Each row is followed by one of two labels, saying whether the row has a hidden trait. Each part has a new trait and two new labels.
[ 14  -8  -8  -4  17  11 -12  -7  -1 -16   8   3   5   8  11  -2  -1 -17
 -11   0   5   4   0  -5   4   2  -3 -45   3   2   6 -19  16  18 -16  -3
   5   6  -6  -1   0  -1  -5 -23  -1   3  -3  -6  13   7  -7   4   7  -1
  -2  23  -1   5   3  -4   1 -23 -15   4   5   3   3   5]
vanud
[ -6 -17  21  -7  -9  10  -2  -9   3 -21 -22   2   3 -10 -12  -8   0  -7
 -28   4   1   7  11   5  15   8   2  -9   5  12  10 -18   3  12 -14   7
   3   7 -21  30   1  -8   9 -10  -6  -4  -1   2  17   4 -14  -4   0 -16
  -4   3  -4 -19  -3  -3  11  12  -1   7   2  -3   4   2]
vanud
[-14 -10  -8   3 -21   3  -4 -12   4  -1  33   4  -7  -3 -30  -6   6 -11
  12  -6 -10  -6  -4   6 -26   2   3   6  10 -12  23   6  -4  -4 -10   9
   8  15  21  14  -2   4  -5   3   3   7  15  -5   5  -6 -25   9 -16  10
  20  -1 -12   5   6   6 -14   2  -5  -1   7   3  -7  -3]
Zat
[-16   1  -7  -5  -7 -11   0 -20   4  15  11  -9   6  10 -11  -8   7 -16
  11  -5  -3 -12  -8   7  -1   6 -10   0  11  -2   9  -7 -18   7 -30   7
   8   6  10  -2  11   4  10  11  -2   0   4  -3  12  -5 -19 -14 -15  12
   8   3  -6 -23  -5  10   6 -32   1  -5  -8  -1   1  -7]
Zat
[  3   2 -17  -3  27   9  -1 -18  11 -24   6   2  -7  -4  -6   1  12  16
 -24 -13  -1  15 -10  -5 -13  -2   1  -8   2  27  22  25 -16   6  12  -4
   0  -2   8  -4   0  -4  16  32  -4  -1 -11   5   9   0 -13   5  21   7
   2 -10   2 -11  -1  -8   6  14   9  -8 -20  -3  14   5]
vanud
[ -6  -3   0 -11 -11  -6  -4   5   1  -6  46  -4   3   2 -42 -11   4 -17
  20 -15  -4 -26  -2  -3  -5   2   3  -5   9  -7  12  10  -2   8 -19   0
  17   9  12   9   3  -3 -17   1  -2  10   7  -1   8  -1 -15  -4 -17   4
   9 -11 -13  11   1   4   1 -16 -10 -10  -3   1 -12  -3]
Zat
[ 25  -8  -6 -15  -1   6  -5 -14   7  -1  21   3  -5  -5  16  -3  -7  -3
 -27  12   0  17   2  -5   8  -4   2  -4  10  20   9 -13  19   5 -15  -3
  -7  12 -12  18   5  -3 -11 -22  -4  -1 -12   4   7  -1  -7  -5   7  -6
   8  10 -10  14  -1  -1  12 -24  -2   3 -11   9  17   2]
vanud
[  4   7  40 -10  -8   1  -1 -14   6  -6  18  -5  -2  -1 -38  -3  17 -11
  15  -7 -10 -10  -7   3 -19   2  -4  -7  15 -15   7  -2 -20   1 -18   8
  18  12  18  19  -5   4  26  -9   5   0  -6  -5   3  -4 -27  -4 -23   5
  10  14 -10  -3  -3   2   8 -18  -1  -2   4 -17  -2  -6]
Zat
[ -5  14  -2  -5  -6   8  -1 -13  10  16  31  -6   0   1 -45  -2  -7   3
  21   1  -4   5  -4   5 -11   9   3   3   1  -4  13   0 -11   8   0  10
  11   8   6  21  -3  -5  -2 -11   0   8  22  -1   7   0 -27   2 -10   6
   7 -23   7  18  -1  -1   4   6   3   4   5   3 -12   0]
Zat
[-23  -5  15   1  -5  -6  -1  -6  -5  -6  25  -3   4 -12 -22  -2   2  -1
  23 -14  -6  -3   8   7  -2   6  -6  -1   6 -28   1 -10  -9   5   1   6
   9  13   0  11  16  -6 -10  -4   3   4   3  -1   4  -4 -24  -6 -18  10
   9   1  -2 -10   4   7   6  -4  -8  -3   2 -10  -5  -7]
Zat
[-18 -12   0  -4  -2  -2   3   2   4  23  38 -14   5  -7 -33   0   0   3
  21  -7  -7 -17  -7   2 -19   2   2  -3  12 -32  -1 -23 -11  -2 -20  11
   8  13  13   7  -2  -8   9  12   3   7  -3  -2   2  -9 -33  15 -15   8
  -6   0  -5   2  -3   6   7 -11   3   4  25   0  -4  -5]
Zat
[ -6  -9  -3  -8  -4 -10  -2 -13   9   8  58  -2  -6 -14 -25  -2 -10 -13
  18   5  -6   1   7   9  -8   4  -1 -27  10 -24  10   9  -9   6   3   7
  10  10  18  30  16   3  13  -6   3   0  11  -5   8  -6 -22  14  -3   2
  13  -8   6   2   1  -1   5  -9  -3  -3  -4   9 -11  -4]
Zat
[ -7   3 -31   1   7   2   3  -6   5 -23  18   8  -8 -11 -20  -1  12  11
 -19 -20   0   8 -12   2   1   4 -12 -28   7  17   6 -13  -9  -1   3  11
  -1  -7   6  -8  -2  -2  -3   5  -6  -7 -12   1   5   1  -1  -1   8  -3
 -11   4  -7  30   4  -7  13  19  18   5  14   5   5  -3]
vanud
[ 15   1  36  -4   3   3  -3  -9  13  29  -2  17  -9  -2  35  -3  16   1
 -12  -2  -1   7   4  -2   9   0   0  12   3   7  -9 -20   8  28 -20   2
  -1   2 -21   8  15  -2   2 -21  -1  -6  -5  -3  18  -3  23   5  -6   5
   1  17  -9   9   0  -7   9   2   2   7 -29  -4  10   4]
vanud
[  0   2  -4  -8  17  14  -1   2   1  -8  -3   1  -3   8  14  -1 -13  -8
 -17  10  -3  -4  12  -3  10  -4  11 -12   7  18  20 -16  26  17 -14   3
   2   5   5   4   3  -5 -10  -9  -5  -3 -29   3   9  -1   6   7   0 -10
   5   5  -7  13   0 -10   1   3 -12   3 -12   9   7  -1]
vanud
[  3   8 -26  -3  12  15  -3   3  15 -26   8   0   1  -7 -21   9   2  12
 -12  -2   0  14   7  -6  -6   1  -6  17   7  15  21  -4  -4   3  21   2
   9 -11   6   7  -3  -6  16  26  -2  -7  -7  -3   8   7   3   2  14  -1
  -6 -15  -3 -23   1  -8   9  19  10   0  -5   6   5   1]
vanud
